Here is a tiny trained network, its code and every weight. The questions are about switching its units off for an input and a target symbol, where a switched-off unit gives its printed mean instead of its output.

import numpy as np


def w(rows, s, z=0):
    codes = np.array(rows[::2]) - 128.0
    scale = np.full(codes.shape[1], s)
    scale[-1] = z or s
    return codes * scale


def norm(h):
    return h / np.sqrt((h * h).mean(-1, keepdims=True) + 1e-5)


def f(y):
    return y / 2 * (1 + np.tanh(0.7978845608 * (y + 0.044715 * y**3)))


def softmax(a):
    e = np.exp(a - a.max(-1, keepdims=True))
    return e / e.sum(-1, keepdims=True)


def log_softmax(a):
    a = a - a.max(-1, keepdims=True)
    return a - np.log(np.exp(a).sum(-1, keepdims=True))


def net(x, mask):
    ids = ['ΠΦαβζημστ'.index(c) for c in x.split()]
    T = len(ids)
    res = E[ids] + P[:T]
    u = 0
    for l in range(2):
        q, k, v = (norm(res) @ M[l].T for M in (Q, K, V))
        z = softmax(np.where(np.tri(T) > 0, q @ k.T / 2**0.5, -1e9)) @ v
        res = res + np.where(mask[u], z, O[l][:, -1]) @ O[l][:, :-1]
        u += 1
        y = f(norm(res) @ A[l][:, :-1].T + A[l][:, -1])
        res = res + np.where(mask[u : u + 16], y, B[l][:, -1]) @ B[l][:, :-1]
        u += 16
    return log_softmax(norm(res)[-1] @ U[:, :-1].T + U[:, -1])


Q, K, V, O, A, B = {}, {}, {}, {}, {}, {}
E = w([
[154,114,141,113,156],'Π',
[96,122,154,110,147],'Φ',
[177,126,168,141,122],'α',
[160,91,173,118,54],'β',
[136,89,154,155,85],'ζ',
[126,120,109,137,138],'η',
[133,144,117,159,134],'μ',
[123,113,109,127,137],'σ',
[216,127,1,111,116],'τ',
],0.024)
P = w([
[161,156,120,86,12],'0',
[153,100,109,84,126],'1',
[156,99,115,92,130],'2',
[159,103,117,99,133],'3',
[104,67,128,153,150],'4',
[101,70,132,160,157],'5',
[103,83,134,168,161],'6',
[96,78,139,168,157],'7',
],0.011)
Q[0] = w([
[34,136,223,165,126],'0.h0',
[97,236,1,100,244],'0.h0',
],0.0093)
K[0] = w([
[130,33,143,152,253],'0.h0',
[115,65,48,72,35],'0.h0',
],0.011)
V[0] = w([
[28,97,6,134,124],'0.h0',
[98,40,158,2,149],'0.h0',
],0.0058)
O[0] = w([
[125,64,90,49,55,49],'0.h0',
[73,254,156,132,63,252],'0.h0',
],0.0081,0.0042)
A[0] = w([
[98,98,54,194,94,114],'0.n0',
[154,239,97,88,136,18],'0.n1',
[116,131,139,116,106,60],'0.n2',
[131,166,140,181,77,89],'0.n3',
[141,99,139,174,117,112],'0.n4',
[210,80,145,91,141,66],'0.n5',
[114,111,179,179,150,66],'0.n6',
[201,133,138,116,150,146],'0.n7',
[155,171,106,189,41,77],'0.n8',
[136,186,146,70,186,106],'0.n9',
[194,109,68,131,77,102],'0.n10',
[2,101,66,168,137,101],'0.n11',
[168,206,142,148,113,127],'0.n12',
[67,139,97,47,200,119],'0.n13',
[145,143,121,98,47,47],'0.n14',
[48,90,219,155,206,2],'0.n15',
],0.0093,0.007)
B[0] = w([
[103,118,18,72,58,199],'0.n0',
[64,32,210,153,132,118],'0.n1',
[119,131,172,148,108,91],'0.n2',
[84,138,54,99,173,161],'0.n3',
[151,79,100,113,83,156],'0.n4',
[31,67,131,121,145,152],'0.n5',
[225,122,166,107,107,159],'0.n6',
[60,95,87,176,164,207],'0.n7',
[65,101,91,155,145,175],'0.n8',
[71,94,96,195,133,162],'0.n9',
[102,102,96,72,225,187],'0.n10',
[133,230,22,222,63,253],'0.n11',
[71,43,36,173,157,197],'0.n12',
[121,205,90,176,67,192],'0.n13',
[112,150,117,225,108,133],'0.n14',
[135,4,254,15,172,203],'0.n15',
],0.0059,0.0031)
Q[1] = w([
[192,84,191,255,8],'1.h0',
[250,120,51,117,230],'1.h0',
],0.008)
K[1] = w([
[107,84,243,141,196],'1.h0',
[214,112,85,160,88],'1.h0',
],0.011)
V[1] = w([
[254,76,112,201,106],'1.h0',
[225,220,139,84,14],'1.h0',
],0.0062)
O[1] = w([
[250,177,60,141,120,39],'1.h0',
[131,170,117,29,254,7],'1.h0',
],0.0091,0.0018)
A[1] = w([
[149,63,134,149,69,48],'1.n0',
[148,156,189,131,25,130],'1.n1',
[59,115,251,136,153,36],'1.n2',
[173,53,87,110,150,81],'1.n3',
[89,109,79,193,100,133],'1.n4',
[106,107,130,58,142,44],'1.n5',
[70,202,192,108,128,47],'1.n6',
[92,132,147,81,97,127],'1.n7',
[207,177,164,165,149,29],'1.n8',
[102,73,103,41,141,3],'1.n9',
[198,128,218,166,150,58],'1.n10',
[193,160,184,6,114,8],'1.n11',
[136,196,102,129,131,3],'1.n12',
[197,122,131,85,108,101],'1.n13',
[139,155,107,59,75,93],'1.n14',
[197,153,93,120,176,215],'1.n15',
],0.012,0.0041)
B[1] = w([
[125,161,175,118,167,164],'1.n0',
[107,206,75,157,214,194],'1.n1',
[58,2,146,86,214,253],'1.n2',
[147,119,161,92,20,178],'1.n3',
[134,194,195,67,116,223],'1.n4',
[101,179,56,241,137,143],'1.n5',
[87,21,182,87,107,192],'1.n6',
[37,126,91,135,127,173],'1.n7',
[174,36,113,221,173,156],'1.n8',
[135,140,69,247,104,153],'1.n9',
[144,13,111,165,224,171],'1.n10',
[99,252,111,163,228,129],'1.n11',
[84,179,62,125,137,120],'1.n12',
[86,162,120,56,157,142],'1.n13',
[138,98,170,158,217,140],'1.n14',
[101,152,192,79,170,207],'1.n15',
],0.0075,0.0065)
U = w([
[98,160,235,216,85,87],'Π',
[7,103,157,98,113,201],'Φ',
[191,108,137,217,144,208],'α',
[116,194,149,109,218,131],'β',
[155,167,224,53,109,146],'ζ',
[102,36,56,171,53,2],'η',
[161,64,183,109,8,113],'μ',
[67,104,24,193,180,38],'σ',
[154,85,59,46,135,143],'τ',
],0.013,0.0045)

Each question gives the input, a string of symbols that net reads in full, and the target symbol t.
The units are the heads (2 rows each of Q, K, V and O) and the neurons (one row each of A and B). Each row of codes is followed by its name. A weight is (code - 128) times the scale printed after its matrix; where a second scale follows, it is the last column's (O, A, B and U).
mask holds one flag per unit, layer by layer, with each layer's heads first. A switched-off unit (its flag False) gives its mean, the last column of its rows in O or B, instead of its output. The means were averaged over made-up inputs and are rounded, as every weight is.
A unit's drop is (log p(t) with every unit on - log p(t) with that unit switched off) / (log p(t) with every unit on - log p(t) with every unit switched off).
The circuit of an input: a set's keep is (log p(t) with only the set's units on - log p(t) with every unit switched off) / (log p(t) with every unit on - log p(t) with every unit switched off). Starting from the 12 units with the biggest drops (on a tie, the unit counted first), units are removed one at a time, each time the one whose removal leaves the highest keep (on an exact tie, the one counted first), for as long as the keep stays at least 0.8.
units of the circuit, in order: the units of the circuit, biggest drop first
most important unit: the unit with the biggest drop
top k neurons: the k neurons with the biggest drops, biggest first
top k neurons in layer l: the k neurons of layer l with the biggest drops, biggest first
drop of u: that unit's drop, to one decimal
input β μ Π, target β: top 2 neurons in layer 0 => 0.n1, 0.n15
input β β α σ, target β: units of the circuit, in order => 1.h0, 0.h0
input σ Π ζ Π η ζ μ, target Π: most important unit => 1.n4
input τ β η Π, target τ: top 2 neurons => 1.n4, 0.n7
input σ η σ, target σ: units of the circuit, in order => 1.h0, 1.n9, 1.n5
input τ Φ μ, target τ: units of the circuit, in order => 1.h0, 0.h0
input Φ Π ζ τ μ, target Π: units of the circuit, in order => 1.n4, 1.n2
input Π μ α α σ μ, target α: top 2 neurons => 0.n11, 0.n12
input ζ Φ Π Π, target ζ: units of the circuit, in order => 1.n3, 1.n2
input β Π μ η, target β: top 2 neurons => 1.n15, 0.n15
input η β σ, target η: top 3 neurons => 0.n10, 1.n9, 1.n3
input σ β η, target σ: top 2 neurons => 0.n10, 1.n9
input η α μ, target η: top 2 neurons in layer 0 => 0.n10, 0.n11
input ζ σ η, target ζ: most important unit => 0.h0
input β σ Φ β α Φ Π β, target Π: top 2 neurons in layer 1 => 1.n1, 1.n6
input ζ τ μ, target ζ: top 2 neurons => 1.n15, 0.n11
input ζ ζ μ, target ζ: top 2 neurons in layer 0 => 0.n11, 0.n8
input α Φ σ, target α: top 2 neurons in layer 0 => 0.n12, 0.n7
input β μ μ, target β: top 2 neurons in layer 0 => 0.n15, 0.n3
input Π ζ η Π, target Π: top neuron in layer 1 => 1.n4
input β β Φ Π, target β: drop of 1.h0 => 1.2
input τ Π Φ σ, target τ: top 2 neurons in layer 1 => 1.n3, 1.n15
input μ σ α σ, target μ: drop of 0.h0 => 0.7
input τ β α α η β, target α: drop of 0.h0 => 0.2
input Φ Φ α τ Φ η α ζ, target α: drop of 0.h0 => 1.6
